Below is a small trained network, with its code and all its weights. Each question gives an input and a class and asks what happens when units are switched off, that is, made to give their printed mean instead of their output.

import numpy as np


def w(rows, s, z=0):
    codes = np.array(rows[::2]) - 128.0
    scale = np.full(codes.shape[1], s)
    scale[-1] = z or s
    return codes * scale


def norm(h):
    return h / np.sqrt((h * h).mean(-1, keepdims=True) + 1e-5)


def f(y):
    return np.maximum(y, 0)


def log_softmax(a):
    a = a - a.max(-1, keepdims=True)
    return a - np.log(np.exp(a).sum(-1, keepdims=True))


def net(x, mask):
    res = np.array(x, float).reshape(1, 5) / 4 @ E
    u = 0
    for l in range(4):
        y = f(norm(res) @ A[l][:, :-1].T + A[l][:, -1])
        res = res + np.where(mask[u : u + 6], y, B[l][:, -1]) @ B[l][:, :-1]
        u += 6
    return log_softmax(norm(res)[-1] @ U[:, :-1].T + U[:, -1])


A, B = {}, {}
E = w([
[132,87,1,59,92],'x0',
[149,158,121,70,200],'x1',
[149,204,91,158,90],'x2',
[190,139,206,38,40],'x3',
[129,127,127,130,125],'x4',
],0.00072)
A[0] = w([
[182,118,151,115,113,2],'0.n0',
[187,241,88,118,152,96],'0.n1',
[88,2,163,160,77,119],'0.n2',
[209,98,89,88,78,63],'0.n3',
[86,113,157,38,201,102],'0.n4',
[157,97,89,83,87,59],'0.n5',
],0.0026,0.0013)
B[0] = w([
[83,129,177,56,101,136],'0.n0',
[202,35,134,191,106,221],'0.n1',
[232,177,79,153,156,247],'0.n2',
[67,143,145,156,175,221],'0.n3',
[255,112,90,217,88,197],'0.n4',
[72,124,109,124,159,201],'0.n5',
],0.0027,0.0012)
A[1] = w([
[202,192,98,146,126,122],'1.n0',
[130,232,203,158,228,1],'1.n1',
[195,109,198,37,36,183],'1.n2',
[133,220,252,106,131,192],'1.n3',
[61,143,71,76,132,83],'1.n4',
[125,100,108,179,4,174],'1.n5',
],0.0026,0.00089)
B[1] = w([
[170,49,170,107,118,211],'1.n0',
[88,5,108,128,58,192],'1.n1',
[100,219,74,115,230,252],'1.n2',
[22,32,95,140,85,220],'1.n3',
[85,82,220,120,67,162],'1.n4',
[220,173,155,123,173,215],'1.n5',
],0.0023,0.0018)
A[2] = w([
[156,125,58,39,61,82],'2.n0',
[149,102,63,82,120,122],'2.n1',
[254,128,146,166,130,140],'2.n2',
[77,146,117,171,169,3],'2.n3',
[52,91,79,117,136,94],'2.n4',
[146,82,81,205,164,167],'2.n5',
],0.0031,0.0016)
B[2] = w([
[49,45,172,239,143,170],'2.n0',
[108,78,236,156,91,182],'2.n1',
[241,226,195,128,70,224],'2.n2',
[116,133,92,38,161,134],'2.n3',
[162,161,251,147,116,162],'2.n4',
[108,181,166,33,116,252],'2.n5',
],0.0026,0.0029)
A[3] = w([
[62,6,89,248,84,88],'3.n0',
[142,150,142,216,192,254],'3.n1',
[169,220,58,66,209,16],'3.n2',
[190,89,181,127,216,220],'3.n3',
[35,231,122,30,152,105],'3.n4',
[226,31,115,122,224,189],'3.n5',
],0.0023,0.00084)
B[3] = w([
[53,78,170,142,95,201],'3.n0',
[172,137,71,84,71,199],'3.n1',
[82,72,191,168,73,166],'3.n2',
[117,172,78,131,87,251],'3.n3',
[42,175,57,2,240,178],'3.n4',
[169,229,127,206,56,184],'3.n5',
],0.0029,0.0018)
U = w([
[2,19,237,230,12,250],'0',
[240,236,145,176,47,214],'1',
[234,228,120,178,35,191],'2',
[8,225,40,26,226,223],'3',
[135,170,222,79,83,232],'4',
[228,32,60,175,206,6],'5',
[186,4,17,213,244,3],'6',
[174,18,27,214,223,3],'7',
],0.0047,0.004)

Each question gives the input, the list of numbers given to net, and the class t.
The units are the neurons (one row each of A and B). Each row of codes is followed by its name. A weight is (code - 128) times the scale printed after its matrix; where a second scale follows, it is the last column's (A, B and U).
mask holds one flag per neuron, layer by layer. A switched-off neuron (its flag False) gives its mean, the last column of its row in B, instead of its output. The means were averaged over made-up inputs and are rounded, as every weight is.
A unit's drop is (log p(t) with every unit on - log p(t) with that unit switched off) / (log p(t) with every unit on - log p(t) with every unit switched off).
The circuit of an input: a set's keep is (log p(t) with only the set's units on - log p(t) with every unit switched off) / (log p(t) with every unit on - log p(t) with every unit switched off). Starting from the 12 units with the biggest drops (on a tie, the unit counted first), units are removed one at a time, each time the one whose removal leaves the highest keep (on an exact tie, the one counted first), for as long as the keep stays at least 0.8.
circuit, biggest first: the units of the circuit, biggest drop first
most important unit: the unit with the biggest drop
k most important neurons: the k neurons with the biggest drops, biggest first
top k neurons in layer l: the k neurons of layer l with the biggest drops, biggest first
input [4,2,0,7,-2], class 3: most important unit	1.n2
input [-7,4,-2,5,-2], class 0: 2 most important neurons	1.n3, 2.n5
input [-2,5,2,-6,6], class 3: top 2 neurons in layer 2	2.n5, 2.n1
input [3,-3,-2,-4,6], class 4: 3 most important neurons	2.n5, 0.n4, 0.n1
input [5,6,-4,-6,7], class 4: circuit, biggest first	1.n2, 2.n4
input [4,6,-7,8,4], class 3: circuit, biggest first	1.n2, 3.n4
input [1,8,-7,-8,2], class 2: 3 most important neurons	0.n4, 3.n5, 1.n2
input [-4,7,-8,-7,-8], class 1: circuit, biggest first	0.n4, 3.n5
input [-6,-8,-7,-3,3], class 2: circuit, biggest first	0.n2, 3.n1
input [8,8,-7,-6,-3], class 0: circuit, biggest first	1.n2, 2.n1, 1.n4
input [-4,-1,0,3,-1], class 0: top 2 neurons in layer 2	2.n5, 2.n2
input [5,8,-3,-8,-3], class 2: 2 most important neurons	0.n4, 3.n5
input [1,5,5,6,3], class 3: circuit, biggest first	1.n2, 0.n2, 3.n4
input [1,-8,-7,-4,6], class 2: circuit, biggest first	0.n2
input [-2,-3,7,-8,2], class 3: 2 most important neurons	2.n5, 0.n4
input [-4,0,-2,8,-1], class 3: 2 most important neurons	1.n2, 3.n4
input [7,0,-2,-5,0], class 0: 2 most important neurons	1.n2, 2.n2
input [5,0,-6,-6,-7], class 4: circuit, biggest first	2.n4, 2.n0
input [0,-5,-7,-5,-1], class 1: 2 most important neurons	0.n2, 1.n2
input [8,-7,-3,5,-7], class 0: most important unit	0.n5
input [-3,3,-3,5,3], class 3: top 2 neurons in layer 0	0.n2, 0.n1
input [6,-4,0,-2,-3], class 0: top 2 neurons in layer 2	2.n2, 2.n0
input [7,-1,6,-7,4], class 0: 3 most important neurons	1.n2, 0.n4, 2.n2
input [4,-7,2,-6,-8], class 4: top 3 neurons in layer 0	0.n4, 0.n1, 0.n3
input [4,0,0,-2,3], class 0: top 2 neurons in layer 0	0.n1, 0.n4
input [1,8,-1,-7,-5], class 2: 2 most important neurons	0.n4, 1.n2
